Here is a tiny trained network, its code and every weight. The questions are about switching its units off for an input and a class, where a switched-off unit gives its printed mean instead of its output.

import numpy as np


def w(rows, s, z=0):
    codes = np.array(rows[::2]) - 128.0
    scale = np.full(codes.shape[1], s)
    scale[-1] = z or s
    return codes * scale


def norm(h):
    return h / np.sqrt((h * h).mean(-1, keepdims=True) + 1e-5)


def f(y):
    return y / 2 * (1 + np.tanh(0.7978845608 * (y + 0.044715 * y**3)))


def log_softmax(a):
    a = a - a.max(-1, keepdims=True)
    return a - np.log(np.exp(a).sum(-1, keepdims=True))


def net(x, mask):
    res = np.array(x, float).reshape(1, 6) / 4 @ E
    u = 0
    for l in range(4):
        y = f(norm(res) @ A[l][:, :-1].T + A[l][:, -1])
        res = res + np.where(mask[u : u + 7], y, B[l][:, -1]) @ B[l][:, :-1]
        u += 7
    return log_softmax(norm(res)[-1] @ U[:, :-1].T + U[:, -1])


A, B = {}, {}
E = w([
[115,17,107,15,117],'x0',
[129,148,191,149,111],'x1',
[98,133,94,120,201],'x2',
[181,118,178,56,170],'x3',
[186,123,122,141,67],'x4',
[155,137,132,84,7],'x5',
],0.0015)
A[0] = w([
[119,126,144,122,128,121],'L0N1',
[135,158,184,174,207,126],'L0N2',
[242,126,104,129,122,68],'L0N3',
[172,57,128,33,61,83],'L0N4',
[83,65,130,129,94,91],'L0N5',
[150,147,169,153,51,97],'L0N6',
[54,32,228,5,249,7],'L0N7',
],0.0025,0.0021)
B[0] = w([
[126,122,109,125,122,107],'L0N1',
[202,213,75,88,242,255],'L0N2',
[166,31,120,127,25,45],'L0N3',
[158,84,252,155,203,217],'L0N4',
[203,170,187,101,95,46],'L0N5',
[38,169,87,156,96,154],'L0N6',
[58,5,52,217,72,206],'L0N7',
],0.0014,0.00037)
A[1] = w([
[132,155,191,155,43,85],'L1N1',
[185,158,179,207,2,37],'L1N2',
[142,115,182,14,170,222],'L1N3',
[62,76,110,10,249,152],'L1N4',
[129,151,132,179,72,48],'L1N5',
[151,108,153,108,141,91],'L1N6',
[165,95,109,87,112,8],'L1N7',
],0.0029,0.0013)
B[1] = w([
[75,171,95,129,106,155],'L1N1',
[4,124,42,118,79,196],'L1N2',
[173,134,130,222,95,224],'L1N3',
[111,154,76,200,59,250],'L1N4',
[73,77,71,95,144,119],'L1N5',
[120,122,130,143,120,114],'L1N6',
[151,90,103,113,119,85],'L1N7',
],0.003,0.0012)
A[2] = w([
[129,93,63,87,251,136],'L2N1',
[132,123,125,137,114,142],'L2N2',
[121,135,151,155,86,122],'L2N3',
[124,108,167,3,68,2],'L2N4',
[128,126,135,136,126,119],'L2N5',
[98,138,124,160,170,83],'L2N6',
[74,82,44,113,112,28],'L2N7',
],0.0042,0.0008)
B[2] = w([
[123,229,151,190,87,245],'L2N1',
[148,137,102,113,129,171],'L2N2',
[127,158,116,84,113,229],'L2N3',
[125,145,142,182,253,183],'L2N4',
[121,135,122,121,136,130],'L2N5',
[144,69,124,189,154,210],'L2N6',
[175,185,167,107,80,255],'L2N7',
],0.0031,0.0005)
A[3] = w([
[135,2,165,76,109,2],'L3N1',
[46,139,76,148,33,21],'L3N2',
[109,161,95,135,112,189],'L3N3',
[105,141,85,147,76,182],'L3N4',
[42,153,148,194,173,171],'L3N5',
[155,185,232,89,152,96],'L3N6',
[154,37,137,57,112,7],'L3N7',
],0.0045,0.00094)
B[3] = w([
[213,34,150,29,225,167],'L3N1',
[140,186,163,15,53,249],'L3N2',
[146,52,154,100,76,189],'L3N3',
[139,112,145,65,38,215],'L3N4',
[201,4,36,151,104,234],'L3N5',
[144,252,241,121,87,139],'L3N6',
[206,22,98,91,227,148],'L3N7',
],0.0027,0.0019)
U = w([
[148,224,205,160,189,106],'0',
[116,110,38,255,167,174],'1',
[67,131,132,105,182,3],'2',
[193,29,159,31,203,159],'3',
[90,169,118,62,10,195],'4',
],0.0085,0.0059)

Each question gives the input, the list of numbers given to net, and the class t.
The units are the neurons (one row each of A and B). Each row of codes is followed by its name. A weight is (code - 128) times the scale printed after its matrix; where a second scale follows, it is the last column's (A, B and U).
mask holds one flag per neuron, layer by layer. A switched-off neuron (its flag False) gives its mean, the last column of its row in B, instead of its output. The means were averaged over made-up inputs and are rounded, as every weight is.
A unit's drop is (log p(t) with every unit on - log p(t) with that unit switched off) / (log p(t) with every unit on - log p(t) with every unit switched off).
The circuit of an input: a set's keep is (log p(t) with only the set's units on - log p(t) with every unit switched off) / (log p(t) with every unit on - log p(t) with every unit switched off). Starting from the 12 units with the biggest drops (on a tie, the unit counted first), units are removed one at a time, each time the one whose removal leaves the highest keep (on an exact tie, the one counted first), for as long as the keep stays at least 0.8.
circuit, biggest first: the units of the circuit, biggest drop first
most important unit: the unit with the biggest drop
k most important neurons: the k neurons with the biggest drops, biggest first
top k neurons in layer l: the k neurons of layer l with the biggest drops, biggest first
drop of u: that unit's drop, to one decimal
input [-1,-4,4,-8,-1,0], class 4: most important unit	L2N4
input [-4,0,-4,7,-3,-7], class 1: circuit, biggest first	(L3N2; L3N5)
input [-5,-8,8,4,8,1], class 0: circuit, biggest first	(L3N5; L1N2)
input [8,-6,6,-6,4,-4], class 4: circuit, biggest first	(L2N1; L2N7; L3N2)
input [5,4,0,-3,-8,4], class 3: 3 most important neurons	(L2N1; L1N2; L3N1)
input [7,4,-8,-3,-7,8], class 3: circuit, biggest first	(L2N4; L3N1)
input [-2,6,7,-8,5,0], class 4: circuit, biggest first	(L3N2; L2N4)
input [2,1,-4,3,8,3], class 3: 3 most important neurons	(L1N4; L2N1; L2N4)
input [2,-8,4,0,-5,-1], class 4: 2 most important neurons	(L1N4; L2N4)
input [7,8,7,5,-5,-6], class 1: 2 most important neurons	(L2N1; L1N4)
input [-1,-7,4,2,-5,0], class 1: top 2 neurons in layer 3	(L3N6; L3N5)
input [3,5,1,3,-1,-3], class 1: top 2 neurons in layer 0	(L0N2; L0N3)
input [0,4,4,3,-8,-8], class 1: 2 most important neurons	(L3N5; L1N4)
input [1,-6,1,0,-2,6], class 3: most important unit	L2N1
input [5,-5,7,0,-7,-1], class 4: drop of L2N4	0.3
input [2,8,4,-1,-5,-1], class 1: drop of L1N2	0.3
input [-4,-8,3,-7,-2,3], class 4: drop of L2N4	0.1
